Below are the code and all the weights of a small trained network. Each question names an input and a target symbol and asks about switching units off, where a switched-off unit gives its printed mean instead of its output.

import numpy as np


def w(rows, s, z=0):
    codes = np.array(rows[::2]) - 128.0
    scale = np.full(codes.shape[1], s)
    scale[-1] = z or s
    return codes * scale


def norm(h):
    return h / np.sqrt((h * h).mean(-1, keepdims=True) + 1e-5)


def f(y):
    return y / 2 * (1 + np.tanh(0.7978845608 * (y + 0.044715 * y**3)))


def softmax(a):
    e = np.exp(a - a.max(-1, keepdims=True))
    return e / e.sum(-1, keepdims=True)


def log_softmax(a):
    a = a - a.max(-1, keepdims=True)
    return a - np.log(np.exp(a).sum(-1, keepdims=True))


def net(x, mask):
    ids = ['βγδζθλμξπσφψω'.index(c) for c in x.split()]
    T = len(ids)
    res = E[ids] + P[:T]
    u = 0
    for l in range(3):
        q, k, v = (norm(res) @ M[l].T for M in (Q, K, V))
        z = softmax(np.where(np.tri(T) > 0, q @ k.T / 2**0.5, -1e9)) @ v
        res = res + np.where(mask[u], z, O[l][:, -1]) @ O[l][:, :-1]
        u += 1
        y = f(norm(res) @ A[l][:, :-1].T + A[l][:, -1])
        res = res + np.where(mask[u : u + 4], y, B[l][:, -1]) @ B[l][:, :-1]
        u += 4
    return log_softmax(norm(res)[-1] @ U[:, :-1].T + U[:, -1])


Q, K, V, O, A, B = {}, {}, {}, {}, {}, {}
E = w([
[155,177,91],'β',
[182,153,133],'γ',
[110,63,149],'δ',
[194,52,3],'ζ',
[129,133,114],'θ',
[188,118,88],'λ',
[113,52,145],'μ',
[85,107,182],'ξ',
[200,106,104],'π',
[97,120,123],'σ',
[198,109,112],'φ',
[181,132,12],'ψ',
[102,91,82],'ω',
],0.019)
P = w([
[202,1,161],'0',
[166,87,103],'1',
[148,86,108],'2',
[138,76,115],'3',
[133,75,119],'4',
[130,70,125],'5',
[123,71,131],'6',
[115,59,135],'7',
[104,53,146],'8',
[107,56,153],'9',
[118,66,159],'10',
],0.0063)
Q[0] = w([
[102,198,133],'0.h0',
[152,56,4],'0.h0',
],0.012)
K[0] = w([
[155,89,201],'0.h0',
[105,10,2],'0.h0',
],0.0095)
V[0] = w([
[23,145,62],'0.h0',
[88,253,213],'0.h0',
],0.0051)
O[0] = w([
[163,129,88,140],'0.h0',
[70,2,154,3],'0.h0',
],0.0067,0.0077)
A[0] = w([
[137,75,179,152],'0.n0',
[124,77,119,25],'0.n1',
[185,214,206,129],'0.n2',
[60,250,138,245],'0.n3',
],0.018,0.0012)
B[0] = w([
[136,52,149,254],'0.n0',
[82,167,152,197],'0.n1',
[107,78,250,177],'0.n2',
[98,47,83,182],'0.n3',
],0.018,0.0034)
Q[1] = w([
[254,90,45],'1.h0',
[49,6,54],'1.h0',
],0.0089)
K[1] = w([
[249,146,53],'1.h0',
[62,224,83],'1.h0',
],0.011)
V[1] = w([
[236,1,169],'1.h0',
[144,102,67],'1.h0',
],0.0072)
O[1] = w([
[254,50,42,160],'1.h0',
[96,80,104,254],'1.h0',
],0.0082,0.0036)
A[1] = w([
[20,74,71,137],'1.n0',
[137,204,42,251],'1.n1',
[192,184,163,15],'1.n2',
[131,133,255,61],'1.n3',
],0.011,0.0024)
B[1] = w([
[168,106,161,184],'1.n0',
[139,159,212,254],'1.n1',
[160,168,49,120],'1.n2',
[113,225,6,152],'1.n3',
],0.012,0.008)
Q[2] = w([
[69,63,229],'2.h0',
[39,249,123],'2.h0',
],0.012)
K[2] = w([
[75,37,109],'2.h0',
[224,118,9],'2.h0',
],0.013)
V[2] = w([
[61,189,19],'2.h0',
[254,89,83],'2.h0',
],0.008)
O[2] = w([
[163,95,55,10],'2.h0',
[1,151,153,254],'2.h0',
],0.0087,0.0047)
A[2] = w([
[76,51,163,100],'2.n0',
[85,195,159,16],'2.n1',
[167,8,94,6],'2.n2',
[44,72,32,104],'2.n3',
],0.012,0.002)
B[2] = w([
[111,173,107,254],'2.n0',
[148,103,107,160],'2.n1',
[165,93,134,210],'2.n2',
[139,172,5,145],'2.n3',
],0.03,0.0057)
U = w([
[136,77,111,124],'β',
[118,169,246,144],'γ',
[131,138,133,18],'δ',
[139,127,8,52],'ζ',
[168,230,117,227],'θ',
[160,131,150,59],'λ',
[129,150,134,3],'μ',
[118,119,118,90],'ξ',
[160,113,148,99],'π',
[42,205,102,90],'σ',
[136,91,154,152],'φ',
[46,99,135,176],'ψ',
[197,121,142,49],'ω',
],0.019,0.0055)

Each question gives the input, a string of symbols that net reads in full, and the target symbol t.
The units are the heads (2 rows each of Q, K, V and O) and the neurons (one row each of A and B). Each row of codes is followed by its name. A weight is (code - 128) times the scale printed after its matrix; where a second scale follows, it is the last column's (O, A, B and U).
mask holds one flag per unit, layer by layer, with each layer's heads first. A switched-off unit (its flag False) gives its mean, the last column of its rows in O or B, instead of its output. The means were averaged over made-up inputs and are rounded, as every weight is.
A unit's drop is (log p(t) with every unit on - log p(t) with that unit switched off) / (log p(t) with every unit on - log p(t) with every unit switched off).
The circuit of an input: a set's keep is (log p(t) with only the set's units on - log p(t) with every unit switched off) / (log p(t) with every unit on - log p(t) with every unit switched off). Starting from the 12 units with the biggest drops (on a tie, the unit counted first), units are removed one at a time, each time the one whose removal leaves the highest keep (on an exact tie, the one counted first), for as long as the keep stays at least 0.8.
units of the circuit, in order: the units of the circuit, biggest drop first
unit that matters most: the unit with the biggest drop
top k neurons: the k neurons with the biggest drops, biggest first
k most important neurons of layer l: the k neurons of layer l with the biggest drops, biggest first
input μ ψ γ μ β ψ μ λ, target γ: unit that matters most	1.n3
input β μ θ β, target β: 2 most important neurons of layer 0	0.n3, 0.n2
input ω ψ θ, target σ: units of the circuit, in order	2.n0, 0.n3
input ξ ψ ψ ξ ψ λ ζ ψ δ, target ψ: top 4 neurons	0.n0, 1.n1, 0.n1, 2.n0
input ψ ψ μ ψ μ, target ψ: units of the circuit, in order	0.n0, 1.n1, 2.n0, 0.n1
input σ ψ γ β μ ω σ λ μ ω β, target σ: top 4 neurons	0.n2, 0.n0, 0.n3, 1.n3
input ψ μ ξ ψ ψ ξ ψ ψ ψ, target θ: 2 most important neurons of layer 2	2.n2, 2.n3
input ψ ψ ξ ψ ψ μ, target ψ: top 3 neurons	0.n0, 1.n1, 0.n1
input σ ξ ψ ψ ψ π μ ω ξ, target σ: top 2 neurons	1.n3, 1.n1
input ψ ψ δ ψ ψ ψ ξ, target ψ: 3 most important neurons of layer 1	1.n1, 1.n3, 1.n0
input ψ λ γ ψ β, target ψ: top 3 neurons	0.n3, 0.n2, 1.n1
input μ ψ θ λ ψ μ ζ φ μ ψ β, target ψ: top 4 neurons	0.n2, 0.n3, 1.n1, 2.n0
input ψ ψ ζ ψ ψ μ ξ ψ ψ, target θ: units of the circuit, in order	0.n0, 1.n1
input φ μ ω ω β σ μ ψ ξ, target ψ: top 3 neurons	0.n0, 1.n0, 1.n1
input ψ β λ β β γ β ψ ζ, target γ: top 3 neurons	0.n2, 0.n0, 1.n3
input ψ ψ μ γ σ ψ ζ φ, target γ: top neuron	0.n2
input ψ θ λ ψ ω β δ, target σ: 3 most important neurons of layer 1	1.n3, 1.n1, 1.n0
input ψ μ σ θ ψ δ φ ω θ, target σ: top 4 neurons	0.n3, 0.n0, 2.n0, 1.n1
input γ ψ ψ ζ ψ μ ψ μ μ φ ζ, target γ: 3 most important neurons of layer 1	1.n3, 1.n2, 1.n0
input θ ζ ω ψ ψ ω δ, target σ: unit that matters most	2.n0
input ψ ψ ψ σ μ ω ω ξ, target σ: top 3 neurons	1.n3, 0.n0, 2.n0
input ω λ σ μ μ ψ θ ψ ψ δ, target ψ: 2 most important neurons of layer 1	1.n1, 1.n0
